  9 -18 -44 -18 -20  33 -16
 -7 -33  36 -34 -34 -38 -34
ans = -34

-21   4  -4 -22  19 -29
 14 -41  -9 -16 -10  -1
  2 -44  14 -10  -8  43
ans = -16

  8  49  15 -44  56 -17
  2  50  10 -40  57 -13
ans = -40

-21 -14  44  26 -34  37 -11
 12  40  -5  -8  15  -7 -32
-17 -19 -17 -10 -15 -15  26
ans = 15

  1  54  -2 -25 -40
-19 -28  22  28 -23
 23  30 -26 -18  29
ans = 22

 -4  12 -15   4   4
-38 -45  35  46 -17
 22  50   0 -22   4
ans = 35

-23   6  11  -1 -38
 52  19   9  13  14
ans = 9

  2   6  -1  -2 -54
  2  -1  10 -36   6
ans = 10
---
[[-42  -3  14  13  24  11]
 [ 24   3  13  14 -39 -34]] Answer: -42, -34

[[-41  49 -56  55 -55]
 [-39  49 -54  45 -34]
 [-40  45  13  49 -44]] Answer: -41, -44

[[  2 -18 -36 -36 -20  10]
 [-40  34  45  21 -36  20]
 [-46  23  24   0 -52  21]] Answer: 2, 21

[ 30  18 -28 -10 -30  37 -50] Answer: 30, -50

[[ -6  10 -56 -18 -56]
 [ -6 -25  12   0  32]] Answer: -6, 32

[  2 -48  45  26 -54] Answer: 2, -54

[ -1  43  13  13 -23  -9] Answer: -1, -9

[-54  53  11  43] Answer: -54, 43

[[52 -5 50 55  6]
 [45  4 43 46 -4]] Answer: 52, -4

[ 36  -4   4 -46] Answer: 36, -46
---
Input:
-29 -50 -17  -3   3  11
-54 -25 -49  16  14 -12
Output: 16, 14

Input: -25  13 -43  -9   4 -10
Output: 13, 4

Input:
-38  54  56  44
 -2   0  -4  -6
 -3   2   3  -4
Output: 56, 54

Input:
 -9  41  11   7   8  25
 -4  50  41 -31   4  18
-14   8   4  12  20  42
Output: 50, 42

Input:
 26  24  12  -1 -43  -6   8
 36   3  13 -14 -10  28 -41
Output: 36, 28

Input: -33  41 -50 -17 -47
Output: 41, -17
---
[[-12 -41  33  31  -6  23 -28]
 [ 25  -5 -10  11 -26 -16 -10]
 [-39   3  11  -2  26  22  -4]
 [-35  12  -2   5  -3 -30 -35]
 [-35   9 -13  26   2  -8 -28]
 [-28  10  12  27  17   6 -35]
 [ -8 -33  -3   1 -51 -47  32]
 [ 15 -30 -28   1  -3   0  -7]
 [-26 -12   8  16   7  15 -13]
 [ 19  21 -10 -24   6 -20 -10]] gives 23

[[ 16 -30  26  23  15   2   7  -8  32  22  15  22]
 [ 17 -38  34  29  19  10   8 -10  35  26  23  25]
 [ 18 -35  30  28  16   5   7  -9  36  26  23  25]
 [ 18 -33  28  25  14   3   9  -8  34  23  20  23]
 [ 17 -54  49  43  25  14  14 -10  50  40  35  36]
 [ 20 -40  37  34  19  11  10  -7  41  28  27  28]
 [ 18 -28  22  22  16  -1   8  -8  30  22  15  22]
 [ 19 -45  38  37  22  10  12  -9  45  32  29  29]
 [ 23 -50  44  40  23  15  11  -8  45  37  31  32]] gives 15

[[-15 -20  18 -15 -18  18 -15  18  19  18  18  19 -14 -15  18]
 [-10 -13  14 -10 -12  14 -10  14  14  14  14  14 -10 -10  13]
 [ 34  48 -29  35  42 -27  34 -26 -28 -28 -28 -29  33  34 -27]
 [ 35  48 -29  35  42 -27  35 -26 -28 -28 -28 -29  33  34 -27]
 [-10 -13  14 -10 -12  14 -10  13  14  14  14  14 -10 -10  13]
 [ 24  34 -20  25  30 -18  25 -18 -19 -19 -19 -19  24  24 -18]
 [-40 -54  42 -41 -48  41 -40  40  42  42  42  43 -38 -39  40]
 [ 39  55 -34  40  48 -32  40 -31 -33 -33 -33 -33  38  39 -32]
 [-30 -40  32 -30 -36  32 -30  31  33  32  32  33 -29 -29  31]
 [-40 -54  42 -41 -48  41 -40  40  43  42  42  43 -38 -39  40]] gives -15

[[ -9 -18  32  -9  53 -39  12  25  22]
 [ 36  10  11 -49  -8  -9   0 -15  31]
 [ 39   4 -11 -51 -31  22  -1  36  39]
 [-16 -48  10 -38  33 -44  46 -14  24]
 [-48 -46 -24  -1 -33 -24  42   9 -28]
 [ 11  16 -52  21  17  22  38   8 -47]
 [ 32   4  12 -52 -11  52  20 -19 -27]
 [  0  37 -41  35 -31   6  14 -53  11]] gives 25

[[  6 -29  16  25 -35 -13  36 -30 -45  52  25]
 [ 36 -24  14 -16  19 -29  51  13  17  44 -56]
 [  3  44 -23 -34  46 -53 -12  45  46 -54 -36]
 [ 14  12 -13 -37 -20   4  21  40  -6 -35 -46]
 [ 33  -1 -10  53 -55 -36 -28  40 -44 -19  28]
 [-50   5  43  33 -29  35 -30  27   9 -53  38]
 [-13 -53 -35  29 -26   7 -48 -23 -29 -10  54]
 [-46  19 -44 -31 -54 -44 -52  40   6 -34  39]
 [ 18 -16 -47 -55  36  50  43 -29 -16 -16 -36]
 [ 11  19  24  35 -36  31  35  43  51  12 -34]] gives 52

[[-44  22 -15 -22   9  45 -17 -13 -15 -10]
 [-31  -1  23 -20  40 -15  35  -2  -3  22]
 [ 43  -7  16 -31   8 -48  20  32 -13  35]
 [-10 -13  27  25  21 -27  25  -4  23  10]
 [-13  39 -11 -31  24 -31 -35   9 -20   4]
 [ -7 -16  22  23  10 -14  29  -5  21   6]
 [ 30  17 -11  15  -4 -40 -44   9   1  -9]
 [ -7 -16  29  34  18 -26  29  -5  29   8]
 [ 45 -17  11  33  -8 -36   1   9  20   3]
 [ 17  14  -8  20   1 -36 -38   4   5  -8]
 [ 32   8  -6  18  -4 -39 -34   9   5  -5]] gives -15

[[  9   7   4 -28 -13   3 -31 -14   5  52  13  -5]
 [  9   7  13 -31 -10  -3 -35 -19  -6  52  20 -17]
 [  6   9  11 -30 -11  -2 -34 -15  -4  52  16 -12]
 [ -5  14  -8 -24 -16   8 -25   2  17  52  -7  19]
 [ 13   4   8 -30 -13   1 -33 -20   1  52  19 -13]
 [ -6  17   6 -28 -10  -2 -31  -4  -2  52   4   1]
 [  8   5  -8 -25 -17  11 -26  -9  20  52   3  11]] gives 13
